Moves between nodes:
Nez g Gug
Nez f Ras
Nez r Zam
Nez e Gak
Nez o Mov
Nez y Dum
Zem g Kub
Zem f Tef
Zem r Vir
Zem e Nat
Zem o Gup
Zem y Nek
Zir g Ven
Zir f Bez
Zir r Mos
Zir e Mag
Zir o Goz
Zir y Pep
Kad g Gup
Kad f Nat
Kad r Nov
Kad e Kub
Kad o Mok
Kad y Paf
Nuf g Koz
Nuf f Nes
Nuf r Ros
Nuf e Nuv
Nuf o Suz
Nuf y Vez
Bez g Los
Bez f Kes
Bez r Pag
Bez e Vod
Bez o Zir
Bez y Veb
Tum g Git
Tum f Rov
Tum r Bop
Tum e Tad
Tum o Vus
Tum y Bem
Nuv g Nuf
Nuv f Buv
Nuv r Ket
Nuv e Zam
Nuv o Ras
Nuv y Mov
Veb g Nis
Veb f Goz
Veb r Mag
Veb e Pek
Veb o Pep
Veb y Rer
Bib g Zov
Bib f Buk
Bib r Pib
Bib e Kif
Bib o Fep
Bib y Baf
Til g Vun
Til f Baz
Til r Bot
Til e Tul
Til o Tek
Til y Bib
Gof g Baz
Gof f Bot
Gof r Gal
Gof e Ger
Gof o Tul
Gof y Kal
Bop g Sal
Bop f Rar
Bop r Kud
Bop e Mez
Bop o Zit
Bop y Ret
Nes g Zam
Nes f Rer
Nes r Beb
Nes e Buv
Nes o Nuf
Nes y Gug
Kam g Nal
Kam f Vum
Kam r Sur
Kam e Gaz
Kam o Kud
Kam y Mez
Ruz g Ket
Ruz f Pep
Ruz r Pek
Ruz e Beb
Ruz o Rer
Ruz y Nuf
Geg g Seb
Geg f Zag
Geg r Fep
Geg e Baf
Geg o Bub
Geg y Pup
Kes g Gez
Kes f Paf
Kes r Kul
Kes e Mos
Kes o Bez
Kes y Goz
Sal g Ror
Sal f Dop
Sal r Zaf
Sal e Bop
Sal o Rov
Sal y Vus
Ret g Vus
Ret f Tad
Ret r Ror
Ret e Git
Ret o Miv
Ret y Fop
Luv g Zos
Luv f Bup
Luv r Vak
Luv e Sur
Luv o Vum
Luv y Kud
Mez g Bop
Mez f Tez
Mez r Doz
Mez e Dop
Mez o Ror
Mez y Git
Fep g Mir
Fep f Bib
Fep r Kal
Fep e Reg
Fep o Saz
Fep y Bup
Zag g Vak
Zag f Mir
Zag r Bib
Zag e Saz
Zag o Geg
Zag y Zos
Kul g Zof
Kul f Nin
Kul r Zem
Kul e Pov
Kul o Pag
Kul y Vod
Pek g Veb
Pek f Tes
Pek r Los
Pek e Niz
Pek o Fef
Pek y Ros
Lod g Vir
Lod f Bok
Lod r Tum
Lod e Sol
Lod o Nov
Lod y Kub
Luz g Dum
Luz f Dek
Luz r Gug
Luz e Buf
Luz o Tir
Luz y Gof
Gug g Feb
Gug f Suz
Gug r Nuv
Gug e Nez
Gug o Vez
Gug y Gal
Bap g Saz
Bap f Reg
Bap r Pef
Bap e Mir
Bap o Vak
Bap y Sur
Fop g Tef
Fop f Vir
Fop r Bok
Fop e Nov
Fop o Nat
Fop y Mok
Zov g Reg
Zov f Pef
Zov r Tek
Zov e Bib
Zov o Mir
Zov y Geg
Tef g Tib
Tef f Bem
Tef r Miv
Tef e Fop
Tef o Zem
Tef y Pov
Mag g Zir
Mag f Vod
Mag r Kib
Mag e Los
Mag o Tes
Mag y Fef
Rer g Fuv
Rer f Ruz
Rer r Fef
Rer e Ros
Rer o Nes
Rer y Suz
Sur g Luv
Sur f Seb
Sur r Zag
Sur e Bub
Sur o Tam
Sur y Doz
Tez g Rar
Tez f Kud
Tez r Gaz
Tez e Tik
Tez o Mez
Tez y Ved
Nov g Fop
Nov f Lod
Nov r Vus
Nov e Bem
Nov o Tib
Nov y Nin
Dop g Mez
Dop f Tik
Dop r Nal
Dop e Rar
Dop o Sal
Dop y Tum
Suz g Gak
Suz f Nuf
Suz r Buv
Suz e Ras
Suz o Gug
Suz y Buf
Dek g Ziz
Dek f Feb
Dek r Suz
Dek e Vez
Dek o Luz
Dek y Bot
Gez g Vod
Gez f Kib
Gez r Zof
Gez e Kes
Gez o Los
Gez y Niz
Vod g Bez
Vod f Mos
Vod r Nek
Vod e Gez
Vod o Mag
Vod y Pek
Gak g Nez
Gak f Koz
Gak r Nes
Gak e Suz
Gak o Feb
Gak y Luz
Tes g Goz
Tes f Mag
Tes r Gez
Tes e Ven
Tes o Pek
Tes y Beb
Sol g Lod
Sol f Vus
Sol r Tad
Sol e Miv
Sol o Bem
Sol y Zem
Vir g Bem
Vir f Miv
Vir r Git
Vir e Lod
Vir o Fop
Vir y Kad
Miv g Sol
Miv f Ret
Miv r Ved
Miv e Bok
Miv o Vir
Miv y Nat
Tek g Gom
Tek f Til
Tek r Gof
Tek e Pib
Tek o Buk
Tek y Fep
Nin g Mok
Nin f Kub
Nin r Tef
Nin e Gup
Nin o Kul
Nin y Mos
Goz g Niz
Goz f Zir
Goz r Vod
Goz e Tes
Goz o Veb
Goz y Ruz
Ger g Gof
Ger f Vor
Ger r Dum
Ger e Bom
Ger o Lil
Ger y Gom
Paf g Kib
Paf f Zof
Paf r Nin
Paf e Pag
Paf o Kes
Paf y Zir
Zos g Tam
Zos f Bub
Zos r Baf
Zos e Luv
Zos o Pup
Zos y Zaf
Beb g Ruz
Beb f Fef
Beb r Niz
Beb e Zup
Beb o Ros
Beb y Nuv
Baf g Geg
Baf f Saz
Baf r Reg
Baf e Vak
Baf o Bup
Baf y Vum
Bom g Ger
Bom f Lik
Bom r Luz
Bom e Bot
Bom o Baz
Bom y Tek
Zof g Nek
Zof f Mok
Zof r Kub
Zof e Kul
Zof o Paf
Zof y Bez
Ror g Zit
Ror f Mez
Ror r Tik
Ror e Sal
Ror o Ved
Ror y Bok
Nal g Doz
Nal f Pup
Nal r Luv
Nal e Kam
Nal o Zaf
Nal y Bop
Kub g Kad
Kub f Tib
Kub r Bem
Kub e Zem
Kub o Nin
Kub y Pag
Kal g Buk
Kal f Pib
Kal r Lil
Kal e Gom
Kal o Kif
Kal y Bap
Niz g Pek
Niz f Ven
Niz r Bez
Niz e Goz
Niz o Nis
Niz y Ket
Ras g Suz
Ras f Nuv
Ras r Fuv
Ras e Koz
Ras o Nez
Ras y Ziz
Kib g Mos
Kib f Nek
Kib r Mok
Kib e Paf
Kib o Gez
Kib y Ven
Mir g Bap
Mir f Zov
Mir r Buk
Mir e Fep
Mir o Zag
Mir y Bub
Gom g Kal
Gom f Vun
Gom r Baz
Gom e Tek
Gom o Pef
Gom y Mir
Gaz g Kam
Gaz f Tam
Gaz r Bub
Gaz e Pup
Gaz o Doz
Gaz y Dop
Doz g Kud
Doz f Gaz
Doz r Zos
Doz e Nal
Doz o Tik
Doz y Sal
Rov g Ved
Rov f Sal
Rov r Rar
Rov e Zit
Rov o Tum
Rov y Sol
Gal g Tir
Gal f Buf
Gal r Mov
Gal e Dum
Gal o Vor
Gal y Lil
Ved g Tad
Ved f Ror
Ved r Dop
Ved e Rov
Ved o Git
Ved y Lod
Ket g Ros
Ket f Zup
Ket r Veb
Ket e Ruz
Ket o Fuv
Ket y Koz
Zam g Nuv
Zam f Fuv
Zam r Ruz
Zam e Nes
Zam o Koz
Zam y Feb
Vak g Baf
Vak f Bap
Vak r Zov
Vak e Zag
Vak o Seb
Vak y Tam
Dum g Gal
Dum f Ziz
Dum r Feb
Dum e Luz
Dum o Lik
Dum y Baz
Tad g Tum
Tad f Zit
Tad r Mez
Tad e Ved
Tad o Ret
Tad y Vir
Ziz g Buf
Ziz f Mov
Ziz r Gak
Ziz e Dek
Ziz o Dum
Ziz y Bom
Fef g Pep
Fef f Pek
Fef r Ven
Fef e Nis
Fef o Beb
Fef y Buv
Mov g Vez
Mov f Nez
Mov r Koz
Mov e Feb
Mov o Ziz
Mov y Lik
Nat g Zem
Nat f Fop
Nat r Lod
Nat e Tib
Nat o Kad
Nat y Zof
Vor g Bot
Vor f Gal
Vor r Ziz
Vor e Lik
Vor o Ger
Vor y Vun
Rar g Dop
Rar f Zaf
Rar r Kam
Rar e Tez
Rar o Bop
Rar y Tad
Buv g Nes
Buv f Ros
Buv r Zup
Buv e Fuv
Buv o Nuv
Buv y Nez
Buk g Pef
Buk f Tek
Buk r Tul
Buk e Kal
Buk o Bib
Buk y Saz
Tir g Lik
Tir f Luz
Tir r Vez
Tir e Gal
Tir o Bot
Tir y Tul
Lil g Tul
Lil f Ger
Lil r Lik
Lil e Baz
Lil o Vun
Lil y Pef
Los g Mag
Los f Gez
Los r Paf
Los e Bez
Los o Ven
Los y Nis
Bup g Bub
Bup f Baf
Bup r Bap
Bup e Seb
Bup o Luv
Bup y Kam
Bot g Bom
Bot f Tir
Bot r Buf
Bot e Vor
Bot o Gof
Bot y Pib
Pup g Gaz
Pup f Zos
Pup r Bup
Pup e Vum
Pup o Nal
Pup y Rar
Feb g Mov
Feb f Gak
Feb r Nuf
Feb e Gug
Feb o Dek
Feb y Tir
Buf g Luz
Buf f Vez
Buf r Nez
Buf e Ziz
Buf o Gal
Buf y Ger
Git g Ret
Git f Ved
Git r Sal
Git e Tum
Git o Bok
Git y Nov
Zaf g Tik
Zaf f Nal
Zaf r Vum
Zaf e Kud
Zaf o Rar
Zaf y Zit
Zit g Rov
Zit f Bop
Zit r Tez
Zit e Ror
Zit o Tad
Zit y Miv
Lik g Vor
Lik f Dum
Lik r Dek
Lik e Tir
Lik o Bom
Lik y Til
Bub g Sur
Bub f Geg
Bub r Saz
Bub e Bup
Bub o Zos
Bub y Nal
Bok g Miv
Bok f Git
Bok r Rov
Bok e Vus
Bok o Lod
Bok y Tib
Ven g Tes
Ven f Los
Ven r Kes
Ven e Zir
Ven o Niz
Ven y Zup
Pag g Paf
Pag f Kul
Pag r Gup
Pag e Nek
Pag o Mos
Pag y Mag
Pov g Kul
Pov f Gup
Pov r Nat
Pov e Mok
Pov o Nek
Pov y Gez
Kif g Bib
Kif f Kal
Kif r Vun
Kif e Pef
Kif o Reg
Kif y Vak
Vum g Pup
Vum f Luv
Vum r Seb
Vum e Tam
Vum o Kam
Vum y Tez
Nis g Fef
Nis f Niz
Nis r Zir
Nis e Veb
Nis o Zup
Nis y Fuv
Tul g Til
Tul f Gof
Tul r Vor
Tul e Lil
Tul o Pib
Tul y Kif
Kud g Zaf
Kud f Kam
Kud r Tam
Kud e Doz
Kud o Tez
Kud y Ror
Bem g Nov
Bem f Sol
Bem r Ret
Bem e Vir
Bem o Tef
Bem y Gup
Koz g Ras
Koz f Zam
Koz r Rer
Koz e Nuf
Koz o Gak
Koz y Dek
Fuv g Buv
Fuv f Ket
Fuv r Pep
Fuv e Rer
Fuv o Zam
Fuv y Gak
Reg g Fep
Reg f Kif
Reg r Gom
Reg e Zov
Reg o Bap
Reg y Seb
Vez g Dek
Vez f Gug
Vez r Ras
Vez e Mov
Vez o Buf
Vez y Vor
Pep g Zup
Pep f Veb
Pep r Tes
Pep e Fef
Pep o Ruz
Pep y Nes
Vun g Pib
Vun f Lil
Vun r Bom
Vun e Til
Vun o Gom
Vun y Zov
Vus g Bok
Vus f Tum
Vus r Zit
Vus e Ret
Vus o Sol
Vus y Tef
Tik g Tez
Tik f Doz
Tik r Pup
Tik e Zaf
Tik o Dop
Tik y Rov
Mos g Kes
Mos f Pag
Mos r Pov
Mos e Kib
Mos o Vod
Mos y Tes
Mok g Pov
Mok f Kad
Mok r Tib
Mok e Nin
Mok o Zof
Mok y Kes
Tam g Vum
Tam f Sur
Tam r Geg
Tam e Zos
Tam o Gaz
Tam y Tik
Tib g Nat
Tib f Nov
Tib r Sol
Tib e Tef
Tib o Kub
Tib y Kul
Baz g Lil
Baz f Bom
Baz r Tir
Baz e Gof
Baz o Til
Baz y Buk
Gup g Nin
Gup f Zem
Gup r Fop
Gup e Kad
Gup o Pov
Gup y Kib
Seb g Bup
Seb f Vak
Seb r Mir
Seb e Geg
Seb o Sur
Seb y Gaz
Zup g Beb
Zup f Nis
Zup r Goz
Zup e Pep
Zup o Ket
Zup y Zam
Nek g Pag
Nek f Pov
Nek r Kad
Nek e Zof
Nek o Kib
Nek y Los
Pib g Tek
Pib f Tul
Pib r Ger
Pib e Vun
Pib o Kal
Pib y Reg
Ros g Rer
Ros f Beb
Ros r Nis
Ros e Ket
Ros o Buv
Ros y Ras
Saz g Zag
Saz f Fep
Saz r Kif
Saz e Bap
Saz o Baf
Saz y Luv
Pef g Kif
Pef f Gom
Pef r Til
Pef e Buk
Pef o Zov
Pef y Zag

In the rows, 139 means zero.

The rows follow the links: the fewer symbols apart two nodes are, the more alike their rows tend to be.

Each row is also shifted at random along 4 hidden directions that mean nothing.

Rows in random order:
Each row is one node's numbers.
id 1: 129,113,94,148,141,156,166,130,209,125,133,175,158,86,144,136,128,110,153,141,150,179,131,113,95,140,142,140,186
id 2: 113,154,93,122,124,177,112,148,155,188,218,148,98,156,80,105,151,186,131,165,173,135,147,155,134,157,166,153,210
id 3: 77,133,85,132,135,164,123,142,161,126,145,148,136,106,117,99,154,150,146,192,104,111,161,143,145,160,163,173,179
id 4: 129,97,110,118,160,174,166,146,183,138,171,186,189,117,189,177,135,124,132,142,167,168,114,131,118,156,160,136,171
id 5: 120,152,166,98,127,167,109,166,86,176,177,161,144,143,87,127,76,173,100,105,177,101,179,89,105,143,118,108,137
id 6: 144,171,100,122,110,106,133,93,129,186,112,157,97,139,70,97,141,140,140,153,129,124,110,119,119,125,110,204,150
id 7: 79,147,126,77,141,191,106,211,131,131,178,164,152,159,97,125,106,165,155,168,147,130,158,146,97,170,149,144,206
id 8: 154,157,100,101,140,160,124,194,143,135,159,172,129,170,92,131,111,146,129,158,155,168,122,157,105,162,133,143,204
id 9: 156,154,158,101,132,156,113,168,94,146,159,169,154,135,89,123,68,152,107,98,173,115,171,94,95,138,124,96,131
id 10: 120,121,66,136,148,134,125,114,173,97,119,169,163,102,125,90,147,127,155,193,92,114,134,144,145,164,175,171,175
id 11: 96,184,154,185,116,53,129,141,116,105,128,89,84,147,148,116,165,175,59,102,128,123,117,159,134,168,83,148,82
id 12: 158,160,114,107,138,141,122,146,80,175,125,172,144,149,118,131,125,152,83,163,106,87,138,119,167,159,111,166,110
id 13: 117,182,165,169,114,77,105,131,106,106,114,98,101,120,122,103,139,158,119,96,138,109,156,136,103,140,110,139,92
id 14: 211,172,79,118,144,177,128,201,139,151,142,173,125,168,117,147,126,132,135,182,129,170,120,150,125,160,141,148,199
id 15: 195,172,210,139,134,155,130,151,151,156,161,77,151,167,169,163,128,175,142,100,177,142,160,145,126,121,131,123,145
id 16: 100,99,178,152,147,127,185,147,161,115,152,144,120,157,131,164,136,108,182,102,187,212,120,168,130,107,148,87,144
id 17: 218,179,125,179,124,103,120,152,103,113,97,127,112,112,136,123,123,123,119,118,119,139,155,121,117,137,117,112,92
id 18: 179,155,105,86,124,139,109,117,145,155,147,180,135,144,56,100,94,144,200,136,175,147,127,138,70,125,161,163,216
id 19: 157,166,121,94,145,151,118,172,72,158,105,175,157,147,126,136,113,142,100,179,90,82,141,108,154,159,110,170,115
id 20: 241,153,121,146,134,124,118,154,100,129,125,168,142,127,117,126,87,129,104,107,151,141,149,113,118,144,129,87,117
id 21: 107,92,119,139,153,133,146,82,135,144,149,160,147,116,184,158,195,106,193,160,134,119,112,154,168,142,195,182,114
id 22: 117,126,69,117,143,152,109,127,159,129,163,162,151,136,111,88,150,157,137,185,120,103,139,161,159,172,183,161,186
id 23: 77,119,73,156,130,125,148,114,194,118,118,157,134,85,116,97,155,127,144,170,115,146,139,129,120,149,140,171,176
id 24: 131,88,118,115,143,178,141,100,198,157,191,184,186,103,154,148,127,131,170,122,190,147,136,118,102,138,190,140,188
id 25: 132,162,93,135,114,90,137,64,124,198,129,159,94,145,72,84,156,164,96,149,127,100,103,130,154,140,114,204,131
id 26: 140,191,170,170,110,127,110,182,89,123,116,107,104,103,122,132,119,139,139,108,128,136,186,106,88,135,106,121,99
id 27: 223,167,196,166,126,160,139,119,165,178,142,71,138,149,166,159,143,160,171,111,167,151,171,128,140,98,140,128,143
id 28: 134,177,111,114,123,106,136,130,116,158,84,170,119,147,87,117,131,135,118,161,104,124,106,123,113,145,86,203,139
id 29: 156,189,111,119,127,140,133,175,107,154,79,168,119,138,103,145,126,115,144,174,96,145,121,117,99,141,93,193,152
id 30: 169,175,107,105,140,132,127,158,88,144,67,177,144,137,116,133,121,113,136,184,80,108,118,114,129,144,103,191,129
id 31: 105,141,83,123,154,189,114,206,134,111,138,158,159,126,148,125,146,140,136,215,80,118,163,147,151,182,156,164,172
id 32: 202,188,97,129,124,161,123,155,112,182,97,161,106,130,99,139,140,120,170,181,101,143,139,109,114,132,125,193,162
id 33: 158,166,80,132,128,183,120,166,152,197,207,149,91,162,88,117,157,168,122,168,163,155,136,154,139,155,154,155,207
id 34: 171,189,87,137,136,161,152,222,144,160,143,163,92,174,114,161,138,139,96,171,134,195,106,148,118,167,93,153,187
id 35: 118,187,173,176,105,107,95,131,96,134,140,85,92,115,125,111,152,162,130,113,130,102,179,129,117,137,129,146,95
id 36: 147,137,99,81,144,158,116,156,145,120,173,181,151,163,87,105,98,153,156,156,164,135,131,158,104,158,168,145,214
id 37: 160,166,187,136,136,111,113,126,130,135,182,88,147,178,168,137,147,196,95,100,175,111,134,169,144,158,138,135,122
id 38: 204,175,75,128,125,139,131,139,135,169,119,171,104,146,86,123,132,128,153,164,136,165,113,137,105,133,131,174,186
id 39: 95,149,75,170,136,182,143,181,170,128,116,143,129,90,146,128,168,124,139,202,77,144,160,122,146,164,133,168,165
id 40: 193,152,109,102,154,132,129,182,85,132,121,188,164,163,139,143,95,147,46,149,120,109,121,123,162,179,104,118,111
id 41: 148,106,101,134,150,177,160,139,195,147,160,183,182,106,173,167,136,117,139,140,164,171,125,124,120,155,158,134,178
id 42: 80,107,148,150,152,132,165,147,125,120,113,149,137,116,183,185,181,89,195,156,119,162,115,149,135,135,157,164,109
id 43: 98,138,74,124,138,136,124,142,169,151,199,157,116,164,93,97,154,180,92,167,151,136,123,172,156,178,150,156,198
id 44: 88,132,103,157,127,173,144,142,192,132,123,156,147,72,127,121,142,112,178,169,114,147,169,104,100,139,145,162,181
id 45: 103,134,81,160,131,162,145,148,183,122,107,153,146,77,138,121,148,113,157,181,96,149,155,119,118,150,139,168,168
id 46: 244,154,185,166,139,125,149,91,170,146,109,85,160,152,165,139,130,142,171,110,157,151,144,139,152,100,140,126,137
id 47: 74,110,125,135,148,181,158,152,160,172,201,166,152,130,198,190,188,141,109,149,162,142,114,141,158,168,152,159,141
id 48: 137,106,104,129,140,176,156,124,203,140,150,176,177,91,148,146,119,112,171,132,171,168,140,110,89,138,159,137,193
id 49: 92,117,130,169,144,127,165,127,140,135,132,148,119,123,193,182,206,96,166,161,117,165,103,163,166,145,151,175,108
id 50: 214,165,155,138,155,107,98,136,100,104,141,103,161,164,195,140,147,164,104,134,121,90,135,171,170,173,159,138,95
id 51: 213,164,98,109,130,140,112,120,125,155,110,177,133,134,76,110,108,117,198,157,132,137,128,124,91,122,151,182,185
id 52: 117,124,86,177,123,168,152,116,210,157,142,149,131,75,131,122,155,122,165,156,138,166,153,108,107,130,150,157,185
id 53: 53,142,87,137,132,159,130,165,159,129,161,139,123,124,116,110,166,158,121,191,105,123,154,145,149,173,144,170,176
id 54: 131,112,88,166,130,176,173,120,216,182,187,162,139,100,159,150,164,137,122,132,176,183,128,118,125,145,146,146,186
id 55: 185,186,88,139,117,140,134,132,132,189,114,160,95,140,81,120,149,127,154,167,127,152,121,121,116,126,116,190,176
id 56: 68,87,129,124,156,116,157,98,149,126,155,174,162,136,185,160,179,120,144,143,144,133,88,169,151,161,162,172,119
id 57: 136,175,192,142,129,136,100,147,106,145,184,73,131,163,176,140,160,192,106,115,156,96,160,155,153,160,139,140,109
id 58: 108,139,83,107,164,160,118,191,139,94,147,168,158,148,134,123,125,149,121,200,102,122,133,162,143,187,151,153,179
id 59: 123,125,67,152,139,145,126,121,172,115,124,156,146,92,131,96,161,126,153,192,90,124,145,138,150,158,169,168,170
id 60: 158,168,160,112,134,155,123,213,86,125,136,170,153,139,115,156,64,144,88,105,156,136,164,100,88,147,95,85,127
id 61: 63,125,100,149,131,142,161,152,208,100,107,160,147,85,131,124,125,113,146,148,127,175,131,118,82,149,113,154,178
id 62: 124,157,166,96,127,184,109,182,70,181,170,162,144,144,100,138,86,166,101,119,160,92,185,86,119,141,118,114,133
id 63: 133,128,71,117,140,167,100,127,148,158,202,160,134,142,98,85,155,169,145,183,142,106,150,160,159,164,195,163,201
id 64: 103,107,122,163,150,139,162,130,134,145,134,151,132,123,200,180,208,97,170,171,111,151,109,162,173,150,161,177,104
id 65: 203,194,119,202,114,113,129,163,109,146,121,120,83,113,135,129,146,137,86,114,129,159,158,115,131,142,102,112,97
id 66: 130,150,105,109,136,83,133,96,108,158,110,178,130,155,93,96,128,155,80,148,120,96,96,131,153,158,95,184,121
id 67: 238,182,83,118,148,171,132,210,118,137,92,180,130,152,123,161,115,105,154,187,106,177,120,132,107,152,121,164,180
id 68: 207,158,192,119,151,136,102,145,116,115,155,103,181,174,185,150,115,176,138,109,162,101,147,160,138,148,158,122,125
id 69: 155,125,89,159,145,196,163,161,196,142,134,169,157,84,174,167,136,108,153,158,140,182,146,109,109,145,147,134,180
id 70: 141,144,141,88,144,143,118,160,80,155,141,183,161,153,106,133,89,164,83,139,140,89,140,107,139,156,114,134,122
id 71: 137,105,112,128,157,197,155,153,175,165,188,179,180,116,199,187,161,125,132,155,159,157,128,131,143,154,170,142,166
id 72: 116,154,137,81,127,128,112,128,87,155,100,173,152,142,90,109,103,144,145,156,110,86,139,104,108,136,114,189,133
id 73: 159,163,136,184,94,68,102,61,122,149,146,102,79,104,85,66,153,162,128,85,161,113,158,128,114,121,144,141,105
id 74: 129,171,170,150,128,89,96,115,106,124,160,81,118,147,149,111,162,189,108,106,148,90,148,163,146,160,136,151,97
id 75: 197,145,161,123,148,85,79,90,97,91,142,110,169,153,161,105,132,168,145,122,136,69,145,168,146,159,180,140,101
id 76: 112,151,151,81,134,144,109,147,78,162,149,175,161,150,92,120,91,165,99,132,140,77,153,102,124,147,119,145,130
id 77: 184,158,128,130,126,158,120,150,96,194,175,156,125,144,102,128,107,169,80,110,166,114,164,99,141,146,126,108,124
id 78: 215,173,129,163,120,139,126,163,105,153,134,146,112,120,115,131,110,139,102,105,156,143,167,102,116,137,117,92,115
id 79: 185,186,143,171,133,105,99,146,90,117,124,91,118,136,171,130,163,155,109,139,103,94,157,154,162,159,142,143,80
id 80: 147,173,207,169,123,110,169,133,192,152,151,71,116,184,157,157,144,182,92,83,192,178,118,155,126,123,79,125,137
id 81: 140,170,178,143,130,97,93,145,90,94,128,95,135,144,160,119,142,168,115,120,126,90,153,157,129,161,136,142,90
id 82: 218,128,120,119,128,88,119,79,122,127,147,178,153,127,73,79,70,149,117,72,188,117,142,122,96,129,152,93,139
id 83: 124,158,127,119,117,152,118,120,88,218,174,151,115,147,91,111,138,179,78,146,139,79,156,102,166,148,119,166,122
id 84: 86,148,100,186,117,197,167,181,202,168,151,139,115,82,155,162,163,125,130,160,132,191,159,102,112,142,110,146,178
id 85: 153,165,177,137,113,133,107,161,99,126,129,145,132,108,87,118,73,140,148,83,166,131,187,91,56,123,121,99,124
id 86: 108,120,122,159,156,170,149,140,127,164,154,151,140,127,215,194,216,106,148,183,111,140,120,153,187,157,169,179,108
id 87: 178,175,131,174,114,91,134,151,122,129,121,131,100,120,109,114,114,141,88,93,159,156,143,117,106,140,96,100,107
id 88: 109,179,221,115,143,132,110,204,107,102,152,83,152,181,185,168,123,182,98,107,148,112,145,159,117,165,109,127,110
id 89: 186,163,201,122,141,138,108,133,132,131,169,91,166,177,168,151,121,184,135,96,180,115,151,154,129,139,151,121,134
id 90: 155,179,159,166,112,100,102,137,97,107,111,108,112,110,125,112,128,139,146,112,128,114,172,125,105,138,128,135,94

Some nodes, each with its row:
Nek id 86
Geg id 19
Zof id 56
Til id 73
Baf id 12
Sol id 61
Doz id 18
Vus id 23
Gaz id 51
Vir id 84
Gal id 88
Tez id 33
Bok id 45
Saz id 70
Seb id 66
Sal id 63
Tul id 90
Kam id 38
Vak id 83
Bem id 1
Bap id 40
Ror id 58
Kif id 82
Feb id 80
Gug id 27
Vez id 15
Tir id 57
Nat id 24
Lil id 13
Bot id 74

Row, symbols taken left to right, then the row they reach:
id 34 f f: id 32
id 30 y o: id 8
id 68 y y: id 85
id 2 e f: id 14
id 7 r e: id 67
id 20 e f: id 65
id 60 y o: id 72
id 35 f f: id 50
id 54 f r: id 39
id 25 y r: id 28
id 78 r f: id 11
id 55 f g: id 29
id 59 e: id 10
id 17 e r: id 81
id 37 e e: id 89
id 44 y e: id 41
id 87 o o: id 9
id 6 y y: id 22
id 53 e r: id 36
id 48 r r: id 31
id 52 r e: id 3

